In the rows, zero is written as 128.
Two labels a row:
[116 132 135 135 134 122 107 120 130 154  96 133 116 151 126 101 120  98
 118  99 147 126 158 133 123 118 105 140 122] -> j365, K
[118 128 132 156  96 139 136  27 123 138  84 122 133 141 108 111 137 169
 107 139 108 127 141 123 139 141 119  98 125] -> j365, X
[107 128 132 146  96 134 125  66 130 150  89  80 141 122 105 132 112 164
 125 148  95 131 128 119 130 155 131  84 138] -> j365, X
[122 113 134 140 109 154 135  56 134 158  77 104 133 131 109 139 147 181
 135 162  99 138  90 131 130 139 134  91 130] -> j941, X
[123 131 138 129 102 133 157 102 127 137  96 112 138 121 108 160 116 155
 135 161 121 125 105 127 123 132 145 102 136] -> j941, X
[ 99 135 138 151 119 118 125 160 134 140  95 118 129 107 127 140 128 145
 156 126 127 143 183 117 114 158 125  91 136] -> j365, Q
[125 127 118 153 112 137 132  35 128 130  61 125 130 147 112 114 126 151
 121 137 105 137 140 123 117 124 122 113 127] -> j365, H
[ 98 126 137 170 122 114  99  92 138 141  65 114 143 118 118 119 143 172
 146 138 103 147 147 123 147 152 116  72 131] -> j365, X
[122 148 143 151 127 118 112 113 127 133  74 124 138 124 134 148 124 177
 138 145 111 147 111 129 108 138 133  86 121] -> j941, X
[120 133 149 158 122 123 110  64 115 134  61 126 133 131 133 109 147 173
 123 150 107 125 105 127 115 127 126  81 132] -> J824, X
[137 138 138 132 129 123 118  99 132 141  72 118 114 156 122 113 108  94
 123  96 139 121 206 122 119 117 107 152 113] -> j365, K
[122 134 135 155 136 111  94 112 131 143  65 115 116 144 117  98 100 120
 124  80 140 138 228 122 124 147  82 115 140] -> j365, K
[115  93 151 148 122 142 115  51 131 146  58 119 126 149 121 114 116 142
 114 129 121 136 149 140 128 130 124 105 122] -> j365, X
[126 139 144 162 115 136 114   4 129 132  47 121 133 163 112 112 124 179
 116 131 107 132 128 125 116 123 117  91 124] -> J824, X
[102 143 137 173 114 123  74  81 133 141  81 118 134 141 133 111 138 196
 125 128 117 138 171 126 137 158 129  53  84] -> j365, Q
[121 124 128 144 109 142 140  49 132 140  92 121 130 146 108 108 128 152
 117 143  92 125 105 128 139 116 132  94 131] -> j365, H
[133 130 135 133 126 129 137  83 122 132 105 127  97 136 127 120 124 143
 118 127 123 125 107 121 121 121 119 126 128] -> J824, H
[101 134 140 162 128 129 124 123 114 151  71 128 139  73 145 117 147 176
 127  78  94 147 131 112 114 159 125  76 140] -> J824, Q
[134 162 135 135 134 123 113 133 125 139  84 124 123 149 129 126 107 111
 128  84 134 126 186 120 109 133 113 158 132] -> J824, K
[ 92 137 138 159 125 119 107 124 121 140  96 128 139 106 126 114 135 166
 144 133 108 137 139 122 130 147 124  82 133] -> j365, Q
[107 141 136 178 134 124 105  91 116 139  66 128 138 128 134 109 137 169
 124 110 102 136 163 114 126 149 108  79 132] -> J824, Q
[113 130 142 163 126 134 123  73 124 144  55 125 131 139 110 122 132 162
 123 128 120 130 136 120 122 128 117  90 133] -> J824, X
[117 139 121 134 132 128 126 116 139 132 129 124 122 145 125 113 117 106
 123 125 131 119 202 132 136 132 114 136 118] -> j365, K
[125 122 135 163 116 128 117  22 136 149  57 118 130 157 111  96 122 166
 117 133 112 130 132 109 130 134 114  93 122] -> J824, H
[105 143 138 166 149 124  97  97 110 145  48 137 135 125 121 115 118 161
 132 115 116 139 177 117 116 130 114  93 132] -> J824, Q
[143 127 133 111 133 120 109 151 134 102 131 133 112 141 134 126 113  91
 121 104 156 129 147 129 123 113 120 162 117] -> j941, K
[124 120 171 163 107 131 129  11 121 130  29 116 130 146 114 116 112 172
 116 132 106 129 117 117 118 110 125 104 129] -> J824, X
[122 131 134 156 125 102 101 109 132 137  87 122 131 125 131 117 121 147
 122 135 130 141 149 128 125 147 132  96 111] -> j365, X
[104 143 162 166 137 133 105  74 118 156  35 137 124 127 115 119 122 169
 143 114  99 117 160 112 111 145 106  99 137] -> J824, X
[134 125 141 128 107 137 129  68 119 145  71 117 124 152 106 128 112 149
 126 132 110 130 131 130 124 126 114 113 122] -> j365, H
[123 134 135 147 108 140 123  36 125 148  47 113 133 150 112 119 110 161
 119 120 109 131 175 130 122 127 117 101 131] -> j365, H
[115 136 138 156  96 139 130  22 127 150  46 113 134 166 105 116 109 159
 126 129 116 134 183 124 106 139 126  99 126] -> j365, H
[104 129 143 165 109 123 108  79 136 145  35 111 118 138 111 123 111 162
 136 125 115 139 183 127 116 154 117  91 124] -> j365, X
[120 136 133 161 129 128 113 108 123 142  97 130 125 137 124  79 122 146
 124 117 115 127 185 119 148 151 112 110 126] -> j365, Q
[122 130 136 143  92 143 158  33 134 134  92 141 133 146 106 112 120 149
 114 140 111 139 143 127 139 147 124  91 117] -> j365, H
[ 96 142 149 169 131 122  93 111 125 143  63 106 130 125 124 127 134 162
 125 120 114 138 159 110 121 146  93  74 135] -> j365, Q
[138 134 141 132 138 122 116 110 127 150  63 128 113 156 128 112 104 107
 125  81 132 123 195 122 124 113  93 153 121] -> J824, K
[128 139 154 141 124 143 120  24 112 142  36 172 135 147 112 108  89 185
 132 128 100 114 106 122 120 132 134 101 134] -> J824, X

Two labels a row:
[137 125 184 130  85 149  72 134 134 181  57 138 122 119 125 143 125 136
 119 125 129 115 135 148 153  83 134 135 130] -> j21, j489
[129 125 212 179 190 183 150 132 200 166 150  88 147 136 102 132 141 154
 203 128 121  71 136 102 135 110 102 114 131] -> J300, J794
[127 117 125 152 137 102 125 130 133 173  32 211 138 149 108 130 114 116
 170 118 137 136 131 140 145  89 153 139 143] -> j171, J794
[131 119 118 156 105 137  99 134 132 185  80 165 160 132 122  99 120 117
 170 143 139 136 135 123 145  69 135 125 126] -> j171, J794
[130 117 246 157  81 182  70 130 147 237  68 121 122 122  69 146 123 150
 126 139 111  99 139 144 169  71 105 140 118] -> j21, j489
[131 144 101 113 116 110 110 126 134 146  78 143 126 129 112 127 122 105
 157 125 142 110 134 138 148  53 132 141 111] -> j171, j489
[117 115 126 171 137  99 126 133 187 172 140 174 132 142 147 129 127 144
 150 118 127 152 124 183 112  71 120 120 125] -> j234, J794
